Below is a small trained network, with its code and all its weights. Each question gives an input and a class and asks what happens when units are switched off, that is, made to give their printed mean instead of their output.

import numpy as np


def w(rows, s, z=0):
    codes = np.array(rows[::2]) - 128.0
    scale = np.full(codes.shape[1], s)
    scale[-1] = z or s
    return codes * scale


def f(y):
    return np.maximum(y, 0)


def log_softmax(a):
    a = a - a.max(-1, keepdims=True)
    return a - np.log(np.exp(a).sum(-1, keepdims=True))


def net(x, mask):
    res = np.array(x, float).reshape(1, 6) / 4 @ E
    y = f(res @ A[0][:, :-1].T + A[0][:, -1])
    res = res + np.where(mask, y, B[0][:, -1]) @ B[0][:, :-1]
    return log_softmax(res[-1] @ U[:, :-1].T + U[:, -1])


A, B = {}, {}
E = w([
[182,121,112,85,168],'x0',
[138,128,126,132,116],'x1',
[125,128,127,127,133],'x2',
[136,128,123,135,120],'x3',
[137,250,117,131,125],'x4',
[159,125,207,161,163],'x5',
],0.021)
A[0] = w([
[161,199,177,171,162,65],'neuron 0',
[94,97,100,63,106,174],'neuron 1',
[102,31,71,88,79,207],'neuron 2',
[121,181,85,95,100,107],'neuron 3',
[109,85,70,134,126,165],'neuron 4',
[192,195,194,115,128,99],'neuron 5',
[88,193,91,62,67,112],'neuron 6',
[224,122,114,19,175,148],'neuron 7',
[6,167,142,180,45,255],'neuron 8',
[62,100,108,174,113,187],'neuron 9',
[129,162,52,80,148,130],'neuron 10',
[47,64,186,126,98,169],'neuron 11',
[196,79,130,117,207,117],'neuron 12',
[121,94,208,152,120,177],'neuron 13',
[192,160,139,89,174,117],'neuron 14',
[97,209,90,105,124,181],'neuron 15',
[173,162,195,219,155,130],'neuron 16',
[178,86,164,148,153,102],'neuron 17',
[164,36,208,145,125,131],'neuron 18',
[158,78,179,161,126,113],'neuron 19',
[146,61,222,190,126,176],'neuron 20',
[129,74,86,66,96,150],'neuron 21',
[149,197,183,151,157,85],'neuron 22',
[127,173,73,89,77,141],'neuron 23',
],0.013,0.0082)
B[0] = w([
[83,76,91,100,91,196],'neuron 0',
[113,112,92,97,75,187],'neuron 1',
[84,84,121,101,77,239],'neuron 2',
[137,156,118,144,176,182],'neuron 3',
[84,84,121,109,83,182],'neuron 4',
[105,89,85,87,106,200],'neuron 5',
[121,158,162,157,169,203],'neuron 6',
[158,103,74,9,173,224],'neuron 7',
[82,165,172,168,97,253],'neuron 8',
[84,117,170,151,103,189],'neuron 9',
[156,178,91,112,136,189],'neuron 10',
[123,103,153,152,133,207],'neuron 11',
[157,115,140,81,167,205],'neuron 12',
[148,123,177,143,133,198],'neuron 13',
[150,122,83,113,126,189],'neuron 14',
[105,166,114,154,136,212],'neuron 15',
[105,69,155,132,85,215],'neuron 16',
[155,145,153,75,183,183],'neuron 17',
[170,126,137,125,163,226],'neuron 18',
[146,157,142,146,153,185],'neuron 19',
[160,136,165,141,131,232],'neuron 20',
[102,117,98,99,103,194],'neuron 21',
[72,93,105,105,49,194],'neuron 22',
[121,182,126,124,166,194],'neuron 23',
],0.014,0.02)
U = w([
[41,69,127,162,32,224],'0',
[100,46,5,77,101,136],'1',
[160,94,214,241,155,100],'2',
[205,143,141,86,218,70],'3',
[77,204,137,204,138,192],'4',
[162,200,8,113,182,6],'5',
],0.011,0.0019)

Each question gives the input, the list of numbers given to net, and the class t.
The units are the neurons (one row each of A and B). Each row of codes is followed by its name. A weight is (code - 128) times the scale printed after its matrix; where a second scale follows, it is the last column's (A, B and U).
mask holds one flag per neuron, in row order. A switched-off neuron (its flag False) gives its mean, the last column of its row in B, instead of its output. The means were averaged over made-up inputs and are rounded, as every weight is.
A unit's drop is (log p(t) with every unit on - log p(t) with that unit switched off) / (log p(t) with every unit on - log p(t) with every unit switched off).
The circuit of an input: a set's keep is (log p(t) with only the set's units on - log p(t) with every unit switched off) / (log p(t) with every unit on - log p(t) with every unit switched off). Starting from the 12 units with the biggest drops (on a tie, the unit counted first), units are removed one at a time, each time the one whose removal leaves the highest keep (on an exact tie, the one counted first), for as long as the keep stays at least 0.8.
circuit, biggest first: the units of the circuit, biggest drop first
most important unit: the unit with the biggest drop
top k neurons: the k neurons with the biggest drops, biggest first
drop when u is switched off: that unit's drop, to one decimal
input [0,3,7,8,-2,0], class 0: circuit, biggest first	[neuron 7]
input [-1,-3,7,-2,3,0], class 4: circuit, biggest first	[neuron 2; neuron 7]
input [4,-5,7,5,1,0], class 5: circuit, biggest first	[neuron 2; neuron 16]
input [0,-7,8,3,-8,-3], class 0: top 2 neurons	[neuron 7; neuron 9]
input [8,8,6,-4,-1,1], class 3: top 3 neurons	[neuron 22; neuron 0; neuron 12]
input [1,4,0,-2,2,6], class 1: top 2 neurons	[neuron 8; neuron 5]
input [1,1,3,8,-1,8], class 3: top 3 neurons	[neuron 17; neuron 8; neuron 12]
input [0,-1,-6,1,-8,-1], class 0: top 2 neurons	[neuron 7; neuron 2]
input [0,-2,2,2,-7,-6], class 0: top 2 neurons	[neuron 7; neuron 9]
input [0,-4,-5,-3,8,7], class 0: top 2 neurons	[neuron 7; neuron 16]
input [0,-5,-4,-2,8,7], class 0: top 2 neurons	[neuron 7; neuron 16]
input [0,2,1,5,-2,0], class 0: top 2 neurons	[neuron 7; neuron 6]
input [0,2,-1,4,-8,1], class 2: drop when neuron 7 is switched off	0.2
input [1,8,2,-5,4,-8], class 5: most important unit	neuron 10
input [1,0,0,0,3,4], class 1: drop when neuron 5 is switched off	0.2
input [0,-8,5,-7,-3,-2], class 0: drop when neuron 7 is switched off	1.1
input [5,4,6,4,0,5], class 3: top 2 neurons	[neuron 2; neuron 17]
